Below is a small trained network, with its code and all its weights. Each question gives an input and a class and asks what happens when units are switched off, that is, made to give their printed mean instead of their output.

import numpy as np


def w(rows, s, z=0):
    codes = np.array(rows[::2]) - 128.0
    scale = np.full(codes.shape[1], s)
    scale[-1] = z or s
    return codes * scale


def norm(h):
    return h / np.sqrt((h * h).mean(-1, keepdims=True) + 1e-5)


def f(y):
    return y / 2 * (1 + np.tanh(0.7978845608 * (y + 0.044715 * y**3)))


def log_softmax(a):
    a = a - a.max(-1, keepdims=True)
    return a - np.log(np.exp(a).sum(-1, keepdims=True))


def net(x, mask):
    res = np.array(x, float).reshape(1, 2) / 4 @ E
    u = 0
    for l in range(3):
        y = f(norm(res) @ A[l][:, :-1].T + A[l][:, -1])
        res = res + np.where(mask[u : u + 10], y, B[l][:, -1]) @ B[l][:, :-1]
        u += 10
    return log_softmax(norm(res)[-1] @ U[:, :-1].T + U[:, -1])


A, B = {}, {}
E = w([
[79,183,2,174,138,166,178,135,137,145,119],'x0',
[29,151,68,63,187,65,25,97,72,136,159],'x1',
],0.0047)
A[0] = w([
[111,160,170,179,67,155,229,188,125,65,80,153],'0.n0',
[67,211,192,90,102,194,105,109,220,180,170,143],'0.n1',
[134,161,126,177,175,75,87,176,201,50,108,151],'0.n2',
[181,92,84,224,55,69,82,159,155,93,35,122],'0.n3',
[129,105,222,115,135,91,137,129,137,62,154,169],'0.n4',
[167,137,213,130,117,105,78,137,167,82,92,130],'0.n5',
[68,188,150,104,184,73,74,45,124,112,157,119],'0.n6',
[164,109,144,145,31,221,105,113,220,124,133,255],'0.n7',
[111,229,35,158,142,108,161,252,122,102,116,89],'0.n8',
[88,154,42,109,94,168,161,63,105,116,145,66],'0.n9',
],0.0027,0.00083)
B[0] = w([
[111,150,77,95,124,33,70,124,136,147,134,225],'0.n0',
[129,108,111,130,123,179,107,130,133,188,162,132],'0.n1',
[121,118,135,149,117,147,107,172,65,155,148,134],'0.n2',
[113,138,85,122,143,119,115,94,20,164,176,146],'0.n3',
[3,114,51,151,131,157,143,154,150,87,135,198],'0.n4',
[70,69,74,144,100,121,77,243,119,106,119,191],'0.n5',
[210,177,101,104,65,131,109,211,144,150,143,248],'0.n6',
[71,174,78,81,228,122,32,154,65,127,117,223],'0.n7',
[47,112,195,174,153,143,127,198,91,59,121,232],'0.n8',
[136,43,184,101,180,165,177,148,137,106,84,190],'0.n9',
],0.0028,0.0019)
A[1] = w([
[167,152,217,162,113,230,245,104,204,138,28,193],'1.n0',
[176,153,140,165,114,127,168,89,173,251,197,66],'1.n1',
[63,28,133,149,184,138,94,198,123,116,52,99],'1.n2',
[176,107,142,44,91,89,149,84,119,165,167,74],'1.n3',
[112,129,129,123,118,176,122,90,124,223,108,11],'1.n4',
[226,146,161,104,91,82,47,112,106,145,158,134],'1.n5',
[120,191,31,159,242,146,152,195,85,152,97,158],'1.n6',
[94,174,78,72,131,62,64,129,77,122,208,142],'1.n7',
[175,62,236,74,152,106,97,30,77,132,105,192],'1.n8',
[197,97,135,53,95,175,39,165,64,122,168,120],'1.n9',
],0.0028,0.0012)
B[1] = w([
[150,188,93,19,160,40,51,140,57,191,196,201],'1.n0',
[137,111,155,133,133,86,54,144,106,109,160,104],'1.n1',
[233,129,125,188,209,113,133,66,115,153,140,173],'1.n2',
[110,80,67,118,143,182,151,91,150,94,142,121],'1.n3',
[85,68,132,210,150,146,49,175,141,166,187,102],'1.n4',
[54,136,100,210,119,171,163,96,79,116,68,170],'1.n5',
[150,57,209,141,143,143,91,95,176,92,104,251],'1.n6',
[245,149,131,155,176,92,135,136,172,165,144,228],'1.n7',
[2,102,66,207,153,240,187,172,142,166,138,174],'1.n8',
[129,153,155,155,149,171,183,92,229,97,67,188],'1.n9',
],0.0029,0.0033)
A[2] = w([
[246,148,132,129,12,129,222,167,98,181,161,152],'2.n0',
[253,139,154,220,125,144,159,69,206,130,95,77],'2.n1',
[64,196,36,143,118,192,187,127,65,104,114,86],'2.n2',
[188,106,147,131,87,175,187,199,117,102,131,168],'2.n3',
[139,107,240,106,102,82,84,98,138,100,217,255],'2.n4',
[96,164,40,219,133,148,189,116,162,214,133,133],'2.n5',
[238,134,199,129,179,126,126,82,142,74,127,77],'2.n6',
[53,174,74,62,188,103,66,47,19,140,195,209],'2.n7',
[37,175,69,56,18,150,173,121,192,156,115,204],'2.n8',
[113,27,209,64,71,140,75,108,112,116,158,148],'2.n9',
],0.0034,0.00092)
B[2] = w([
[143,176,43,67,121,69,32,68,127,196,194,193],'2.n0',
[144,129,138,129,124,186,93,102,29,98,174,193],'2.n1',
[72,93,243,128,147,159,200,200,206,111,87,171],'2.n2',
[104,213,70,70,162,3,74,92,157,165,156,176],'2.n3',
[81,188,106,201,167,188,189,144,133,129,121,167],'2.n4',
[93,19,238,129,124,131,134,135,129,87,109,189],'2.n5',
[64,117,89,141,86,195,88,75,68,91,111,174],'2.n6',
[227,149,144,121,29,125,156,124,123,160,158,254],'2.n7',
[168,108,132,206,155,172,65,46,32,45,99,124],'2.n8',
[73,64,102,174,188,147,234,176,176,79,55,161],'2.n9',
],0.004,0.0034)
U = w([
[192,214,94,72,101,62,74,128,149,196,194,151],'0',
[62,65,175,181,174,152,191,189,183,95,78,156],'1',
[162,114,138,184,111,231,49,23,8,37,117,95],'2',
[140,93,116,121,10,78,174,36,104,70,32,2],'3',
],0.011,0.0098)

Each question gives the input, the list of numbers given to net, and the class t.
The units are the neurons (one row each of A and B). Each row of codes is followed by its name. A weight is (code - 128) times the scale printed after its matrix; where a second scale follows, it is the last column's (A, B and U).
mask holds one flag per neuron, layer by layer. A switched-off neuron (its flag False) gives its mean, the last column of its row in B, instead of its output. The means were averaged over made-up inputs and are rounded, as every weight is.
A unit's drop is (log p(t) with every unit on - log p(t) with that unit switched off) / (log p(t) with every unit on - log p(t) with every unit switched off).
The circuit of an input: a set's keep is (log p(t) with only the set's units on - log p(t) with every unit switched off) / (log p(t) with every unit on - log p(t) with every unit switched off). Starting from the 12 units with the biggest drops (on a tie, the unit counted first), units are removed one at a time, each time the one whose removal leaves the highest keep (on an exact tie, the one counted first), for as long as the keep stays at least 0.8.
circuit, biggest first: the units of the circuit, biggest drop first
unit that matters most: the unit with the biggest drop
k most important neurons: the k neurons with the biggest drops, biggest first
k most important neurons of layer l: the k neurons of layer l with the biggest drops, biggest first
drop when u is switched off: that unit's drop, to one decimal
input [-2,3], class 2: 2 most important neurons	[1.n9; 0.n7]
input [3,3], class 2: 4 most important neurons	[1.n6; 1.n0; 0.n4; 1.n8]
input [4,2], class 1: unit that matters most	1.n0
input [7,-7], class 0: circuit, biggest first	[2.n0; 1.n0]
input [-2,-3], class 2: 2 most important neurons	[0.n7; 0.n5]
input [-3,3], class 2: 3 most important neurons	[0.n7; 1.n9; 1.n0]
input [7,6], class 1: circuit, biggest first	[2.n2; 2.n5]
input [1,3], class 2: 4 most important neurons	[1.n0; 0.n0; 1.n7; 2.n6]
input [-3,0], class 2: 2 most important neurons of layer 1	[1.n2; 1.n9]
input [-3,-2], class 2: 3 most important neurons	[1.n2; 0.n5; 0.n4]
input [-6,-6], class 0: 3 most important neurons	[1.n6; 2.n0; 2.n3]
input [-7,6], class 1: 2 most important neurons	[2.n9; 1.n0]
input [-4,-1], class 1: 2 most important neurons of layer 1	[1.n7; 1.n8]
input [5,4], class 1: circuit, biggest first	[2.n2]
input [-3,1], class 2: 2 most important neurons of layer 1	[1.n9; 1.n2]
input [-5,-6], class 0: 2 most important neurons	[1.n6; 2.n0]
input [7,-8], class 0: 2 most important neurons	[2.n0; 1.n0]
input [0,-3], class 2: drop when 0.n7 is switched off	2.8
input [-1,1], class 2: drop when 1.n9 is switched off	0.4
input [1,-6], class 0: drop when 1.n6 is switched off	0.0
input [4,0], class 1: most important neuron	[1.n7]
